Here is a tiny trained network, its code and every weight. The questions are about switching its units off for an input and a target symbol, where a switched-off unit gives its printed mean instead of its output.

import numpy as np


def w(rows, s, z=0):
    codes = np.array(rows[::2]) - 128.0
    scale = np.full(codes.shape[1], s)
    scale[-1] = z or s
    return codes * scale


def norm(h):
    return h / np.sqrt((h * h).mean(-1, keepdims=True) + 1e-5)


def f(y):
    return np.maximum(y, 0)


def softmax(a):
    e = np.exp(a - a.max(-1, keepdims=True))
    return e / e.sum(-1, keepdims=True)


def log_softmax(a):
    a = a - a.max(-1, keepdims=True)
    return a - np.log(np.exp(a).sum(-1, keepdims=True))


def net(x, mask):
    ids = ['αβγδζθξστψω'.index(c) for c in x.split()]
    T = len(ids)
    res = E[ids] + P[:T]
    u = 0
    for l in range(2):
        r = norm(res)
        for j in range(2):
            rows = slice(2 * j, 2 * j + 2)
            q, k, v = (r @ M[l][rows].T for M in (Q, K, V))
            z = softmax(np.where(np.tri(T) > 0, q @ k.T / 2**0.5, -1e9)) @ v
            o = O[l][rows]
            res = res + np.where(mask[u + j], z, o[:, -1]) @ o[:, :-1]
        u += 2
        y = f(norm(res) @ A[l][:, :-1].T + A[l][:, -1])
        res = res + np.where(mask[u : u + 4], y, B[l][:, -1]) @ B[l][:, :-1]
        u += 4
    return log_softmax(norm(res)[-1] @ U[:, :-1].T + U[:, -1])


Q, K, V, O, A, B = {}, {}, {}, {}, {}, {}
E = w([
[90,115,56,79],'α',
[89,144,146,81],'β',
[171,209,193,203],'γ',
[251,88,120,127],'δ',
[104,47,106,6],'ζ',
[174,150,152,44],'θ',
[124,139,152,83],'ξ',
[113,144,150,50],'σ',
[87,144,147,79],'τ',
[99,86,165,139],'ψ',
[66,144,143,144],'ω',
],0.031)
P = w([
[176,90,139,118],'0',
[107,103,159,128],'1',
[166,113,107,121],'2',
[70,121,177,75],'3',
[158,117,99,119],'4',
[61,133,188,56],'5',
[157,116,96,120],'6',
[58,132,194,42],'7',
[161,115,98,114],'8',
[52,124,202,19],'9',
[152,118,96,116],'10',
[49,124,211,12],'11',
[154,118,95,119],'12',
],0.012)
Q[0] = w([
[112,117,208,98],'L0H1',
[141,161,144,72],'L0H1',
[152,123,209,7],'L0H2',
[119,109,146,176],'L0H2',
],0.019)
K[0] = w([
[65,248,69,81],'L0H1',
[192,227,223,147],'L0H1',
[79,2,99,44],'L0H2',
[71,195,169,149],'L0H2',
],0.0078)
V[0] = w([
[120,4,122,131],'L0H1',
[120,182,59,142],'L0H1',
[166,225,156,121],'L0H2',
[131,158,85,130],'L0H2',
],0.011)
O[0] = w([
[165,17,41,92,28],'L0H1',
[112,28,160,175,4],'L0H1',
[182,190,166,41,14],'L0H2',
[173,121,129,2,14],'L0H2',
],0.0051,0.0027)
A[0] = w([
[153,152,192,255,68],'L0N1',
[116,63,135,165,1],'L0N2',
[255,49,46,107,54],'L0N3',
[105,186,164,139,193],'L0N4',
],0.01,0.0018)
B[0] = w([
[14,155,165,134,176],'L0N1',
[151,177,133,111,152],'L0N2',
[254,130,178,190,163],'L0N3',
[138,196,198,79,253],'L0N4',
],0.011,0.0054)
Q[1] = w([
[111,166,190,71],'L1H1',
[139,191,56,144],'L1H1',
[133,211,41,57],'L1H2',
[214,7,153,21],'L1H2',
],0.014)
K[1] = w([
[101,46,128,103],'L1H1',
[197,166,7,153],'L1H1',
[159,234,92,19],'L1H2',
[213,45,216,41],'L1H2',
],0.015)
V[1] = w([
[177,113,254,181],'L1H1',
[109,51,233,97],'L1H1',
[122,14,158,202],'L1H2',
[134,161,159,170],'L1H2',
],0.0091)
O[1] = w([
[114,184,119,181,164],'L1H1',
[108,166,8,164,254],'L1H1',
[120,180,124,98,53],'L1H2',
[153,103,108,104,146],'L1H2',
],0.016,0.0076)
A[1] = w([
[193,128,76,208,4],'L1N1',
[36,100,134,212,86],'L1N2',
[250,74,168,169,56],'L1N3',
[135,112,139,141,56],'L1N4',
],0.012,0.0045)
B[1] = w([
[44,130,16,114,147],'L1N1',
[238,46,148,83,253],'L1N2',
[2,48,221,204,156],'L1N3',
[63,51,129,184,128],'L1N4',
],0.0082,0.0059)
U = w([
[132,7,143,102,215],'α',
[89,121,136,77,2],'β',
[167,206,173,113,208],'γ',
[164,75,173,177,204],'δ',
[166,30,46,99,157],'ζ',
[164,147,222,149,141],'θ',
[247,191,114,55,81],'ξ',
[149,132,149,43,108],'σ',
[86,122,151,86,20],'τ',
[142,126,21,231,129],'ψ',
[24,64,202,180,143],'ω',
],0.014,0.0072)

Each question gives the input, a string of symbols that net reads in full, and the target symbol t.
The units are the heads (2 rows each of Q, K, V and O) and the neurons (one row each of A and B). Each row of codes is followed by its name. A weight is (code - 128) times the scale printed after its matrix; where a second scale follows, it is the last column's (O, A, B and U).
mask holds one flag per unit, layer by layer, with each layer's heads first. A switched-off unit (its flag False) gives its mean, the last column of its rows in O or B, instead of its output. The means were averaged over made-up inputs and are rounded, as every weight is.
A unit's drop is (log p(t) with every unit on - log p(t) with that unit switched off) / (log p(t) with every unit on - log p(t) with every unit switched off).
The circuit of an input: a set's keep is (log p(t) with only the set's units on - log p(t) with every unit switched off) / (log p(t) with every unit on - log p(t) with every unit switched off). Starting from all 12 units, units are removed one at a time, each time the one whose removal leaves the highest keep (on an exact tie, the one counted first), for as long as the keep stays at least 0.8.
circuit, biggest first: the units of the circuit, biggest drop first
top k neurons: the k neurons with the biggest drops, biggest first
heads that matter: for each layer, one digit per head in row order, 1 if its drop is at least 0.15 and else 0, layers parted by /
input ψ τ α ξ ψ β ω γ ω β ψ, target ψ: heads that matter	00 / 11
input ξ τ ψ ω ω σ ω ω ω γ ω, target γ: top 2 neurons	[L0N4, L0N1]
input β σ γ ω ω ω ξ, target γ: circuit, biggest first	[L0H1]
input ψ ζ ω σ ξ ξ ζ ω ω, target ζ: circuit, biggest first	[L1H1, L1N2, L0H1, L0N4]
input ψ β β, target ψ: heads that matter	01 / 11
input ω ω ω τ ω ψ σ σ θ, target ψ: heads that matter	00 / 01
input ω ω σ ω ω τ ω ζ ω θ ω ξ ξ, target ζ: circuit, biggest first	[L1H2, L1H1]
input ω γ ω ω θ τ ω ξ ω ξ ζ ω σ, target ζ: circuit, biggest first	[L1H2, L0H2]
input ω ω ω, target ω: heads that matter	00 / 10
input ω β ω α ω ξ ω β ω ω τ, target α: circuit, biggest first	[L1H1, L1H2]
input ω ω ω ω σ ω ω σ α ω θ, target α: top 2 neurons	[L1N3, L0N4]
input ω ω ξ ω σ ξ ζ σ ω ω τ, target ζ: heads that matter	01 / 01
input ω γ γ ω ψ ξ ξ δ, target δ: heads that matter	00 / 00
input ξ ξ ω ψ ξ ω, target ψ: heads that matter	00 / 10
input α ξ ψ ζ ω, target ζ: circuit, biggest first	[L1H1, L1N2, L0N4, L0H1]
input ω ω ξ τ σ β β ζ ω α ω ξ ω, target α: heads that matter	00 / 10
input α α θ, target α: circuit, biggest first	[L1H1]
input σ ξ ψ ω ω σ ω α β, target α: heads that matter	01 / 11
input ξ ξ θ, target θ: heads that matter	11 / 11
input ψ γ ω, target γ: circuit, biggest first	[L0H2]
input ξ ω ω σ θ ω ξ ζ β, target ζ: top 2 neurons	[L0N1, L1N3]
